Here is a tiny trained network, its code and every weight. The questions are about switching its units off for an input and a class, where a switched-off unit gives its printed mean instead of its output.

import numpy as np


def w(rows, s, z=0):
    codes = np.array(rows[::2]) - 128.0
    scale = np.full(codes.shape[1], s)
    scale[-1] = z or s
    return codes * scale


def f(y):
    return y / 2 * (1 + np.tanh(0.7978845608 * (y + 0.044715 * y**3)))


def log_softmax(a):
    a = a - a.max(-1, keepdims=True)
    return a - np.log(np.exp(a).sum(-1, keepdims=True))


def net(x, mask):
    res = np.array(x, float).reshape(1, 7) / 4 @ E
    y = f(res @ A[0][:, :-1].T + A[0][:, -1])
    res = res + np.where(mask, y, B[0][:, -1]) @ B[0][:, :-1]
    return log_softmax(res[-1] @ U[:, :-1].T + U[:, -1])


A, B = {}, {}
E = w([
[103,183,146],'x0',
[89,211,158],'x1',
[177,131,76],'x2',
[145,112,166],'x3',
[187,140,59],'x4',
[191,132,20],'x5',
[254,249,216],'x6',
],0.007)
A[0] = w([
[85,162,75,66],'neuron 1',
[100,110,76,185],'neuron 2',
[81,200,165,148],'neuron 3',
[3,237,57,184],'neuron 4',
[109,117,36,248],'neuron 5',
[32,57,123,104],'neuron 6',
[111,150,69,35],'neuron 7',
[133,177,140,61],'neuron 8',
[166,115,220,212],'neuron 9',
[125,76,115,163],'neuron 10',
[118,131,152,160],'neuron 11',
[133,108,149,12],'neuron 12',
[201,103,70,215],'neuron 13',
[111,123,192,164],'neuron 14',
[157,112,196,166],'neuron 15',
[179,105,219,154],'neuron 16',
[203,181,149,49],'neuron 17',
[45,160,160,51],'neuron 18',
[114,181,123,3],'neuron 19',
[30,24,95,117],'neuron 20',
[148,152,150,111],'neuron 21',
],0.012,0.0028)
B[0] = w([
[200,80,48,141],'neuron 1',
[167,63,156,171],'neuron 2',
[52,89,104,168],'neuron 3',
[219,48,54,191],'neuron 4',
[163,36,219,196],'neuron 5',
[211,116,154,218],'neuron 6',
[162,116,122,137],'neuron 7',
[131,174,99,137],'neuron 8',
[2,218,101,175],'neuron 9',
[141,101,237,161],'neuron 10',
[55,124,104,139],'neuron 11',
[87,143,57,121],'neuron 12',
[132,155,217,182],'neuron 13',
[19,126,99,161],'neuron 14',
[54,241,118,155],'neuron 15',
[23,214,61,167],'neuron 16',
[157,238,89,167],'neuron 17',
[164,120,79,165],'neuron 18',
[143,162,36,128],'neuron 19',
[225,136,175,247],'neuron 20',
[106,204,142,138],'neuron 21',
],0.0044,0.012)
U = w([
[158,101,211,253],'0',
[154,96,137,128],'1',
[193,221,47,34],'2',
[169,81,2,124],'3',
[13,118,73,152],'4',
[34,18,164,113],'5',
],0.0089,0.0028)

Each question gives the input, the list of numbers given to net, and the class t.
The units are the neurons (one row each of A and B). Each row of codes is followed by its name. A weight is (code - 128) times the scale printed after its matrix; where a second scale follows, it is the last column's (A, B and U).
mask holds one flag per neuron, in row order. A switched-off neuron (its flag False) gives its mean, the last column of its row in B, instead of its output. The means were averaged over made-up inputs and are rounded, as every weight is.
A unit's drop is (log p(t) with every unit on - log p(t) with that unit switched off) / (log p(t) with every unit on - log p(t) with every unit switched off).
The circuit of an input: a set's keep is (log p(t) with only the set's units on - log p(t) with every unit switched off) / (log p(t) with every unit on - log p(t) with every unit switched off). Starting from the 12 units with the biggest drops (on a tie, the unit counted first), units are removed one at a time, each time the one whose removal leaves the highest keep (on an exact tie, the one counted first), for as long as the keep stays at least 0.8.
circuit, biggest first: the units of the circuit, biggest drop first
most important unit: the unit with the biggest drop
k most important neurons: the k neurons with the biggest drops, biggest first
drop of u: that unit's drop, to one decimal
input [-3,-3,5,5,7,-5,3], class 2: circuit, biggest first	neuron 5; neuron 17; neuron 16
input [3,-5,-6,3,-3,-3,-6], class 0: circuit, biggest first	neuron 20; neuron 6
input [5,0,-8,2,1,3,-6], class 3: 2 most important neurons	neuron 4; neuron 13
input [-7,-5,-8,-4,5,5,1], class 0: most important unit	neuron 13
input [6,5,-5,5,2,-1,-7], class 3: 2 most important neurons	neuron 4; neuron 18
input [2,2,-7,-7,-2,8,-8], class 3: 3 most important neurons	neuron 4; neuron 1; neuron 13
input [-2,-3,4,-1,1,-6,-7], class 0: drop of neuron 11	0.0
input [2,5,-2,-6,4,3,1], class 3: drop of neuron 1	0.1
input [4,-4,-5,-6,-6,-5,-6], class 0: drop of neuron 20	0.6
input [2,6,-8,-8,5,2,1], class 3: drop of neuron 4	0.4
